Here is a tiny trained network, its code and every weight. The questions are about switching its units off for an input and a class, where a switched-off unit gives its printed mean instead of its output.

import numpy as np


def w(rows, s, z=0):
    codes = np.array(rows[::2]) - 128.0
    scale = np.full(codes.shape[1], s)
    scale[-1] = z or s
    return codes * scale


def f(y):
    return y / 2 * (1 + np.tanh(0.7978845608 * (y + 0.044715 * y**3)))


def log_softmax(a):
    a = a - a.max(-1, keepdims=True)
    return a - np.log(np.exp(a).sum(-1, keepdims=True))


def net(x, mask):
    res = np.array(x, float).reshape(1, 6) / 4 @ E
    y = f(res @ A[0][:, :-1].T + A[0][:, -1])
    res = res + np.where(mask, y, B[0][:, -1]) @ B[0][:, :-1]
    return log_softmax(res[-1] @ U[:, :-1].T + U[:, -1])


A, B = {}, {}
E = w([
[152,161,212,59,167,87,169,156,195,194,215,127],'x0',
[185,36,141,228,98,136,34,110,157,201,222,65],'x1',
[254,92,166,188,57,213,194,156,182,116,61,211],'x2',
[150,178,116,152,97,112,124,123,117,165,88,80],'x3',
[38,132,97,83,48,177,99,99,165,210,123,172],'x4',
[148,153,174,130,156,103,121,18,155,84,153,211],'x5',
],0.0093)
A[0] = w([
[154,190,150,145,177,120,58,2,192,69,147,177,195],'N1',
[186,73,137,147,134,99,58,131,109,122,155,72,100],'N2',
[88,210,88,116,141,83,201,148,112,75,89,130,102],'N3',
[92,120,113,91,155,76,100,124,67,124,164,103,79],'N4',
[76,101,118,85,160,108,109,121,102,152,115,39,60],'N5',
[115,86,95,186,170,179,77,72,196,194,132,127,138],'N6',
[121,115,169,102,150,117,186,161,169,150,180,86,93],'N7',
[91,55,29,209,88,145,83,74,12,26,96,134,8],'N8',
[186,126,180,170,216,106,129,148,108,41,107,62,181],'N9',
[150,107,113,202,146,110,61,112,185,159,157,103,4],'N10',
[101,142,73,121,180,87,134,26,111,130,165,108,22],'N11',
],0.0082,0.0038)
B[0] = w([
[151,169,96,135,74,186,58,221,111,167,145,96,214],'N1',
[63,159,154,124,148,137,118,141,201,65,85,100,194],'N2',
[96,146,80,127,190,175,95,114,134,87,171,199,219],'N3',
[166,65,147,172,90,99,166,134,133,94,74,110,194],'N4',
[199,56,100,120,75,135,161,116,108,109,103,151,194],'N5',
[91,114,112,102,152,122,136,117,137,90,32,85,182],'N6',
[133,134,165,155,168,93,115,186,144,169,254,131,172],'N7',
[166,186,150,167,152,43,105,139,124,202,206,145,245],'N8',
[47,74,179,116,42,163,66,63,138,133,162,111,220],'N9',
[130,176,72,143,250,160,136,91,229,76,124,117,178],'N10',
[224,66,115,173,113,174,177,89,74,110,106,139,182],'N11',
],0.0085,0.013)
U = w([
[64,165,103,142,206,139,144,112,166,68,116,150,30],'0',
[138,167,171,171,156,32,136,128,138,219,188,167,63],'1',
[199,70,143,165,71,145,181,116,147,110,112,162,63],'2',
[91,129,109,130,84,158,105,162,118,153,150,107,253],'3',
[6,102,143,126,49,144,109,79,140,169,137,132,216],'4',
],0.011,0.0031)

Each question gives the input, the list of numbers given to net, and the class t.
The units are the neurons (one row each of A and B). Each row of codes is followed by its name. A weight is (code - 128) times the scale printed after its matrix; where a second scale follows, it is the last column's (A, B and U).
mask holds one flag per neuron, in row order. A switched-off neuron (its flag False) gives its mean, the last column of its row in B, instead of its output. The means were averaged over made-up inputs and are rounded, as every weight is.
A unit's drop is (log p(t) with every unit on - log p(t) with that unit switched off) / (log p(t) with every unit on - log p(t) with every unit switched off).
The circuit of an input: a set's keep is (log p(t) with only the set's units on - log p(t) with every unit switched off) / (log p(t) with every unit on - log p(t) with every unit switched off). Starting from all 11 units, units are removed one at a time, each time the one whose removal leaves the highest keep (on an exact tie, the one counted first), for as long as the keep stays at least 0.8.
units of the circuit, in order: the units of the circuit, biggest drop first
unit that matters most: the unit with the biggest drop
top k neurons: the k neurons with the biggest drops, biggest first
drop of u: that unit's drop, to one decimal
input [-7,3,5,0,5,-7], class 1: top 2 neurons	N8, N9
input [-1,-5,7,-7,-8,3], class 4: units of the circuit, in order	N9, N11
input [2,-8,5,8,-1,1], class 0: top neuron	N3
input [-1,5,5,6,-1,7], class 3: units of the circuit, in order	N1, N11
input [3,-2,-8,-1,-6,4], class 2: units of the circuit, in order	N11, N4
input [6,0,-1,-4,6,8], class 3: top 3 neurons	N1, N8, N9
input [3,-4,-8,-2,-7,-7], class 2: top 2 neurons	N5, N4
input [-2,-1,5,5,4,6], class 3: top 2 neurons	N1, N11
input [1,3,2,-6,4,4], class 3: top 3 neurons	N9, N1, N2
input [7,8,8,-3,2,-8], class 0: top 4 neurons	N10, N8, N6, N2
input [7,5,-1,-2,-8,-5], class 4: top 3 neurons	N9, N8, N2
input [2,2,-8,-5,-8,4], class 2: top 2 neurons	N11, N4
input [2,5,1,-8,-4,0], class 0: top 2 neurons	N10, N2
input [-4,-8,-3,1,5,-2], class 0: top 3 neurons	N3, N9, N1
input [-5,7,3,-8,3,0], class 0: units of the circuit, in order	N6, N10
input [3,-2,-7,2,7,3], class 2: unit that matters most	N11
input [-4,2,-6,-6,-7,-6], class 4: drop of N9	1.6
input [-3,-4,-8,-8,8,-1], class 2: drop of N11	0.2
input [7,-4,6,5,-3,-4], class 1: drop of N8	-0.1
input [8,6,5,-6,6,-5], class 1: units of the circuit, in order	N7
